Here is a tiny trained network, its code and every weight. The questions are about switching its units off for an input and a class, where a switched-off unit gives its printed mean instead of its output.

import numpy as np


def w(rows, s, z=0):
    codes = np.array(rows[::2]) - 128.0
    scale = np.full(codes.shape[1], s)
    scale[-1] = z or s
    return codes * scale


def f(y):
    return np.maximum(y, 0)


def log_softmax(a):
    a = a - a.max(-1, keepdims=True)
    return a - np.log(np.exp(a).sum(-1, keepdims=True))


def net(x, mask):
    res = np.array(x, float).reshape(1, 6) / 4 @ E
    y = f(res @ A[0][:, :-1].T + A[0][:, -1])
    res = res + np.where(mask, y, B[0][:, -1]) @ B[0][:, :-1]
    return log_softmax(res[-1] @ U[:, :-1].T + U[:, -1])


A, B = {}, {}
E = w([
[127,130,127],'x0',
[126,128,127],'x1',
[79,11,183],'x2',
[127,127,125],'x3',
[170,161,255],'x4',
[9,176,146],'x5',
],0.0083)
A[0] = w([
[195,85,94,90],'n1',
[159,160,168,131],'n2',
[194,106,114,35],'n3',
[101,60,162,2],'n4',
[108,74,137,65],'n5',
[140,192,88,15],'n6',
[189,106,123,54],'n7',
[145,179,99,15],'n8',
[80,145,138,52],'n9',
[86,64,184,132],'n10',
[104,68,137,62],'n11',
[110,73,149,11],'n12',
[154,119,201,183],'n13',
[62,168,145,100],'n14',
[78,152,128,34],'n15',
[153,184,99,8],'n16',
[79,189,137,167],'n17',
[129,127,129,115],'n18',
[109,88,50,44],'n19',
[63,150,126,30],'n20',
[182,101,119,39],'n21',
[82,181,118,76],'n22',
[156,134,170,85],'n23',
[105,83,132,96],'n24',
[167,134,251,64],'n25',
[131,74,23,57],'n26',
[191,99,129,82],'n27',
[142,135,166,54],'n28',
[109,47,144,186],'n29',
[113,83,142,62],'n30',
[118,94,142,35],'n31',
[73,134,151,179],'n32',
],0.012,0.0056)
B[0] = w([
[114,87,193,194],'n1',
[84,136,94,187],'n2',
[135,108,179,161],'n3',
[154,169,145,180],'n4',
[176,195,147,172],'n5',
[171,199,160,172],'n6',
[132,65,214,162],'n7',
[182,202,171,157],'n8',
[143,78,210,159],'n9',
[186,165,116,251],'n10',
[172,182,141,178],'n11',
[181,195,163,160],'n12',
[80,128,68,241],'n13',
[147,80,159,208],'n14',
[133,93,254,156],'n15',
[180,181,154,160],'n16',
[180,53,145,233],'n17',
[127,118,129,128],'n18',
[29,214,183,191],'n19',
[136,84,213,169],'n20',
[137,70,233,155],'n21',
[154,117,167,185],'n22',
[57,143,145,165],'n23',
[165,178,129,173],'n24',
[54,165,110,249],'n25',
[50,149,181,220],'n26',
[122,72,189,175],'n27',
[87,166,152,148],'n28',
[170,179,76,254],'n29',
[143,161,152,162],'n30',
[164,181,136,142],'n31',
[171,79,120,225],'n32',
],0.0078,0.0066)
U = w([
[212,203,125,62],'0',
[3,159,137,51],'1',
[157,30,176,54],'2',
[131,110,90,251],'3',
[131,111,93,223],'4',
],0.013,0.011)

Each question gives the input, the list of numbers given to net, and the class t.
The units are the neurons (one row each of A and B). Each row of codes is followed by its name. A weight is (code - 128) times the scale printed after its matrix; where a second scale follows, it is the last column's (A, B and U).
mask holds one flag per neuron, in row order. A switched-off neuron (its flag False) gives its mean, the last column of its row in B, instead of its output. The means were averaged over made-up inputs and are rounded, as every weight is.
A unit's drop is (log p(t) with every unit on - log p(t) with that unit switched off) / (log p(t) with every unit on - log p(t) with every unit switched off).
The circuit of an input: a set's keep is (log p(t) with only the set's units on - log p(t) with every unit switched off) / (log p(t) with every unit on - log p(t) with every unit switched off). Starting from the 12 units with the biggest drops (on a tie, the unit counted first), units are removed one at a time, each time the one whose removal leaves the highest keep (on an exact tie, the one counted first), for as long as the keep stays at least 0.8.
circuit, biggest first: the units of the circuit, biggest drop first
unit that matters most: the unit with the biggest drop
top k neurons: the k neurons with the biggest drops, biggest first
drop of u: that unit's drop, to one decimal
input [-6,4,7,-5,7,6], class 0: unit that matters most => n10
input [6,1,7,8,7,1], class 0: circuit, biggest first => [n10; n29]
input [4,3,7,8,8,-1], class 1: top 3 neurons => [n25; n13; n23]
input [-5,2,6,5,3,8], class 2: circuit, biggest first => [n14; n32]
input [3,7,-3,-6,-7,-2], class 1: circuit, biggest first => [n26; n19]
input [-5,2,-3,0,-8,-6], class 1: circuit, biggest first => [n26; n19]
input [8,-1,-7,-4,-5,-8], class 2: circuit, biggest first => [n1; n7; n21]
input [8,-5,7,6,6,-6], class 3: top 2 neurons => [n13; n25]
input [5,4,-8,-5,-8,8], class 0: top 3 neurons => [n6; n8; n16]
input [1,1,7,-1,6,-5], class 0: top 2 neurons => [n10; n29]
input [-5,-7,7,-3,5,-6], class 0: top 2 neurons => [n29; n10]
input [2,-5,-5,-7,5,7], class 2: drop of n17 => 0.3
input [-7,2,7,1,4,-3], class 0: drop of n32 => 0.0
input [-8,-1,-2,-8,8,-4], class 1: drop of n25 => 0.1
input [7,4,-4,-8,7,-1], class 1: unit that matters most => n25
